Below is a small trained network, with its code and all its weights. Each question gives an input and a class and asks what happens when units are switched off, that is, made to give their printed mean instead of their output.

import numpy as np


def w(rows, s, z=0):
    codes = np.array(rows[::2]) - 128.0
    scale = np.full(codes.shape[1], s)
    scale[-1] = z or s
    return codes * scale


def norm(h):
    return h / np.sqrt((h * h).mean(-1, keepdims=True) + 1e-5)


def f(y):
    return y / 2 * (1 + np.tanh(0.7978845608 * (y + 0.044715 * y**3)))


def log_softmax(a):
    a = a - a.max(-1, keepdims=True)
    return a - np.log(np.exp(a).sum(-1, keepdims=True))


def net(x, mask):
    res = np.array(x, float).reshape(1, 8) / 4 @ E
    u = 0
    for l in range(2):
        y = f(norm(res) @ A[l][:, :-1].T + A[l][:, -1])
        res = res + np.where(mask[u : u + 4], y, B[l][:, -1]) @ B[l][:, :-1]
        u += 4
    return log_softmax(norm(res)[-1] @ U[:, :-1].T + U[:, -1])


A, B = {}, {}
E = w([
[124,122,117,124,129,135,124,127,121,141,130,128],'x0',
[123,132,103,134,142,111,156,128,134,130,107,133],'x1',
[101,50,149,100,117,136,186,106,156,145,89,101],'x2',
[151,99,127,162,254,171,113,64,121,126,149,84],'x3',
[124,134,136,126,135,120,131,128,134,121,125,127],'x4',
[129,142,135,122,127,131,141,114,100,127,97,133],'x5',
[167,189,96,147,153,117,75,166,105,108,147,144],'x6',
[110,146,133,132,111,138,137,120,128,116,134,146],'x7',
],0.0071)
A[0] = w([
[181,211,97,74,83,33,51,240,166,217,131,208,178],'0.n0',
[59,77,115,102,1,37,112,137,144,124,86,140,253],'0.n1',
[238,91,168,151,66,93,185,114,105,194,26,133,84],'0.n2',
[137,67,238,213,209,227,249,48,120,83,139,69,108],'0.n3',
],0.0034,0.0018)
B[0] = w([
[98,122,140,181,92,130,66,102,153,113,38,189,254],'0.n0',
[109,164,143,1,122,105,117,96,140,177,106,6,238],'0.n1',
[103,141,158,102,77,56,88,172,137,113,216,114,149],'0.n2',
[188,85,113,164,135,132,86,175,102,139,143,205,247],'0.n3',
],0.007,0.0044)
A[1] = w([
[211,183,89,183,225,146,114,179,72,129,208,106,113],'1.n0',
[76,225,60,123,107,72,125,253,140,139,147,177,116],'1.n1',
[112,210,143,128,74,55,91,151,142,136,103,136,253],'1.n2',
[132,15,156,206,196,169,213,104,100,124,166,170,222],'1.n3',
],0.0051,0.0026)
B[1] = w([
[102,154,41,159,135,79,245,254,117,43,224,102,248],'1.n0',
[234,50,173,160,158,101,23,79,82,122,168,164,179],'1.n1',
[90,61,78,101,185,203,60,46,202,222,105,146,247],'1.n2',
[224,155,242,119,101,182,49,104,45,80,100,227,255],'1.n3',
],0.0069,0.0062)
U = w([
[44,89,101,40,132,142,65,58,222,216,64,89,145],'0',
[188,52,183,180,126,163,49,100,130,120,48,190,230],'1',
[203,143,172,158,159,147,203,212,60,24,188,187,156],'2',
[76,220,46,223,195,70,201,220,158,52,200,56,2],'3',
[41,53,193,45,32,100,253,140,211,172,50,25,6],'4',
],0.0055,0.0025)

Each question gives the input, the list of numbers given to net, and the class t.
The units are the neurons (one row each of A and B). Each row of codes is followed by its name. A weight is (code - 128) times the scale printed after its matrix; where a second scale follows, it is the last column's (A, B and U).
mask holds one flag per neuron, layer by layer. A switched-off neuron (its flag False) gives its mean, the last column of its row in B, instead of its output. The means were averaged over made-up inputs and are rounded, as every weight is.
A unit's drop is (log p(t) with every unit on - log p(t) with that unit switched off) / (log p(t) with every unit on - log p(t) with every unit switched off).
The circuit of an input: a set's keep is (log p(t) with only the set's units on - log p(t) with every unit switched off) / (log p(t) with every unit on - log p(t) with every unit switched off). Starting from all 8 units, units are removed one at a time, each time the one whose removal leaves the highest keep (on an exact tie, the one counted first), for as long as the keep stays at least 0.8.
units of the circuit, in order: the units of the circuit, biggest drop first
unit that matters most: the unit with the biggest drop
k most important neurons: the k neurons with the biggest drops, biggest first
top k neurons in layer l: the k neurons of layer l with the biggest drops, biggest first
input [-2,-4,3,-7,1,8,3,4], class 0: units of the circuit, in order : [1.n2 1.n3]
input [-1,6,-6,-8,2,-8,6,2], class 1: unit that matters most : 1.n1
input [-8,-1,-2,-1,-6,-1,-7,-6], class 0: 2 most important neurons : [1.n0 0.n2]
input [-2,-7,5,-1,2,-3,-2,3], class 4: top 3 neurons in layer 1 : [1.n2 1.n3 1.n1]
input [-4,-2,6,-2,-1,-2,8,-2], class 0: units of the circuit, in order : [1.n3 1.n2]
input [5,5,3,5,6,3,4,5], class 2: top 2 neurons in layer 1 : [1.n3 1.n0]
input [-4,-8,-3,4,-1,1,4,6], class 3: units of the circuit, in order : [1.n0 1.n3]
input [-2,4,-2,4,-2,-3,-7,7], class 2: top 2 neurons in layer 0 : [0.n3 0.n0]
input [2,0,4,-1,6,2,6,8], class 0: 3 most important neurons : [1.n3 0.n3 1.n2]
input [2,2,-4,1,3,1,4,6], class 3: 4 most important neurons : [1.n3 0.n1 1.n0 0.n2]
input [-8,4,-1,-1,4,0,-5,8], class 0: 2 most important neurons : [1.n0 1.n2]
input [5,-1,2,0,7,-8,8,3], class 0: 4 most important neurons : [0.n0 1.n3 0.n3 1.n2]
input [-1,0,1,-1,-2,-7,2,-8], class 0: 2 most important neurons : [1.n3 0.n3]
input [4,5,8,1,4,2,1,-4], class 2: units of the circuit, in order : [1.n2]
input [-5,2,-4,-2,-1,-6,8,2], class 1: top 2 neurons in layer 0 : [0.n0 0.n1]
input [-6,5,2,-1,2,-3,4,-8], class 0: 4 most important neurons : [1.n3 0.n3 1.n2 0.n0]
input [-8,-7,5,7,-8,8,1,-7], class 2: top 2 neurons in layer 0 : [0.n0 0.n3]
input [3,0,-7,-7,-1,-2,-4,-2], class 0: top 2 neurons in layer 0 : [0.n1 0.n3]
input [5,-8,-7,1,7,-4,5,0], class 3: top 2 neurons in layer 1 : [1.n3 1.n0]
input [0,-2,4,-1,1,2,0,8], class 4: unit that matters most : 0.n0
input [0,3,5,6,0,3,2,5], class 2: top 2 neurons in layer 0 : [0.n0 0.n3]
input [-2,-5,-3,8,-8,3,-5,3], class 2: top 2 neurons in layer 1 : [1.n0 1.n2]
input [5,-8,3,-1,6,5,-1,-1], class 4: 4 most important neurons : [0.n0 1.n3 1.n1 1.n2]
input [4,1,2,-1,-8,2,-4,1], class 4: 2 most important neurons : [0.n0 1.n2]
input [-1,-7,4,8,-3,2,2,-1], class 2: top 2 neurons in layer 1 : [1.n0 1.n2]
